Below are the code and all the weights of a small trained network. Each question names an input and a target symbol and asks about switching units off, where a switched-off unit gives its printed mean instead of its output.

import numpy as np


def w(rows, s, z=0):
    codes = np.array(rows[::2]) - 128.0
    scale = np.full(codes.shape[1], s)
    scale[-1] = z or s
    return codes * scale


def norm(h):
    return h / np.sqrt((h * h).mean(-1, keepdims=True) + 1e-5)


def f(y):
    return y / 2 * (1 + np.tanh(0.7978845608 * (y + 0.044715 * y**3)))


def softmax(a):
    e = np.exp(a - a.max(-1, keepdims=True))
    return e / e.sum(-1, keepdims=True)


def log_softmax(a):
    a = a - a.max(-1, keepdims=True)
    return a - np.log(np.exp(a).sum(-1, keepdims=True))


def net(x, mask):
    ids = ['ΘΞΣΦΩαβγεζηλμπτψ'.index(c) for c in x.split()]
    T = len(ids)
    res = E[ids] + P[:T]
    r = norm(res)
    for j in range(2):
        rows = slice(4 * j, 4 * j + 4)
        q, k, v = (r @ M[0][rows].T for M in (Q, K, V))
        z = softmax(np.where(np.tri(T) > 0, q @ k.T / 4**0.5, -1e9)) @ v
        o = O[0][rows]
        res = res + np.where(mask[j], z, o[:, -1]) @ o[:, :-1]
    y = f(norm(res) @ A[0][:, :-1].T + A[0][:, -1])
    res = res + np.where(mask[2:6], y, B[0][:, -1]) @ B[0][:, :-1]
    return log_softmax(norm(res)[-1] @ U[:, :-1].T + U[:, -1])


Q, K, V, O, A, B = {}, {}, {}, {}, {}, {}
E = w([
[34,140,85],'Θ',
[136,119,149],'Ξ',
[138,131,44],'Σ',
[4,146,166],'Φ',
[124,132,99],'Ω',
[141,117,24],'α',
[191,90,168],'β',
[106,144,203],'γ',
[125,138,150],'ε',
[122,142,148],'ζ',
[126,139,151],'η',
[132,112,114],'λ',
[141,127,69],'μ',
[131,142,158],'π',
[77,146,162],'τ',
[94,37,84],'ψ',
],0.018)
P = w([
[149,36,2],'0',
[219,118,69],'1',
[222,124,73],'2',
[224,127,73],'3',
[226,127,80],'4',
[222,127,69],'5',
[226,129,80],'6',
[221,129,79],'7',
[226,130,76],'8',
[230,142,89],'9',
[225,134,80],'10',
[228,133,79],'11',
],0.0026)
Q[0] = w([
[106,94,127],'H1',
[135,178,173],'H1',
[100,182,238],'H1',
[29,37,195],'H1',
[95,97,207],'H2',
[91,107,122],'H2',
[77,50,220],'H2',
[1,136,204],'H2',
],0.018)
K[0] = w([
[127,117,146],'H1',
[79,151,108],'H1',
[6,139,140],'H1',
[50,59,242],'H1',
[51,121,138],'H2',
[132,181,133],'H2',
[33,162,132],'H2',
[58,174,181],'H2',
],0.02)
V[0] = w([
[152,112,143],'H1',
[113,142,82],'H1',
[125,128,133],'H1',
[70,168,85],'H1',
[111,160,78],'H2',
[160,105,111],'H2',
[91,255,96],'H2',
[101,107,92],'H2',
],0.0082)
O[0] = w([
[108,125,81,82],'H1',
[184,139,149,231],'H1',
[120,126,136,121],'H1',
[176,135,231,252],'H1',
[47,153,85,167],'H2',
[106,162,164,131],'H2',
[18,16,3,93],'H2',
[104,213,120,206],'H2',
],0.0063,0.0013)
A[0] = w([
[97,252,118,132],'N1',
[159,188,85,59],'N2',
[49,119,172,2],'N3',
[53,143,197,185],'N4',
],0.017,0.0072)
B[0] = w([
[63,119,88,198],'N1',
[163,134,229,154],'N2',
[140,252,35,153],'N3',
[153,83,208,254],'N4',
],0.02,0.0059)
U = w([
[117,115,136,52],'Θ',
[117,88,165,121],'Ξ',
[117,101,139,92],'Σ',
[194,199,133,199],'Φ',
[216,155,39,141],'Ω',
[142,69,166,93],'α',
[169,36,70,145],'β',
[198,142,100,255],'γ',
[112,125,131,48],'ε',
[114,113,134,59],'ζ',
[121,181,152,108],'η',
[127,196,159,123],'λ',
[60,222,185,135],'μ',
[37,138,118,159],'π',
[128,112,128,55],'τ',
[134,251,38,169],'ψ',
],0.017,0.0093)

Each question gives the input, a string of symbols that net reads in full, and the target symbol t.
The units are the heads (4 rows each of Q, K, V and O) and the neurons (one row each of A and B). Each row of codes is followed by its name. A weight is (code - 128) times the scale printed after its matrix; where a second scale follows, it is the last column's (O, A, B and U).
mask holds one flag per unit, heads first, then neurons. A switched-off unit (its flag False) gives its mean, the last column of its rows in O or B, instead of its output. The means were averaged over made-up inputs and are rounded, as every weight is.
A unit's drop is (log p(t) with every unit on - log p(t) with that unit switched off) / (log p(t) with every unit on - log p(t) with every unit switched off).
The circuit of an input: a set's keep is (log p(t) with only the set's units on - log p(t) with every unit switched off) / (log p(t) with every unit on - log p(t) with every unit switched off). Starting from all 6 units, units are removed one at a time, each time the one whose removal leaves the highest keep (on an exact tie, the one counted first), for as long as the keep stays at least 0.8.
units of the circuit, in order: the units of the circuit, biggest drop first
most important unit: the unit with the biggest drop
top k neurons: the k neurons with the biggest drops, biggest first
drop when u is switched off: that unit's drop, to one decimal
input Ω β β Φ ζ Ξ Θ Θ μ, target Φ: units of the circuit, in order	[N4; N2]
input Θ ψ γ Θ ψ Σ ζ η Θ γ Ω, target π: units of the circuit, in order	[H2; N4; N3]
input Θ Φ Σ, target ψ: top 2 neurons	[N4; N2]
input Σ μ Σ ζ Ω, target π: units of the circuit, in order	[H2]
input η η Ξ, target Φ: units of the circuit, in order	[H2; N4]
input ψ ψ ψ μ η, target μ: units of the circuit, in order	[H2; N1]
input Ξ ε Σ μ, target Φ: units of the circuit, in order	[N2; N4]
input Σ Σ π μ Ω Σ ψ τ Ξ Φ α, target Φ: units of the circuit, in order	[N2; H2]
input Σ Σ ψ Σ, target ψ: top 2 neurons	[N4; N1]
input Ξ β Ξ β Θ Ξ η α Ω, target Φ: drop when N4 is switched off	0.4
input Θ Ξ ζ τ, target Φ: drop when H2 is switched off	1.0
input λ Ω ψ Θ Θ Ξ Σ η ψ Ω, target Φ: drop when H2 is switched off	0.7
input η ψ Σ Ξ ψ Θ Θ Φ ψ ψ Θ α, target Φ: drop when N4 is switched off	0.1
input λ Σ α η Ξ Σ Σ, target Φ: most important unit	N2
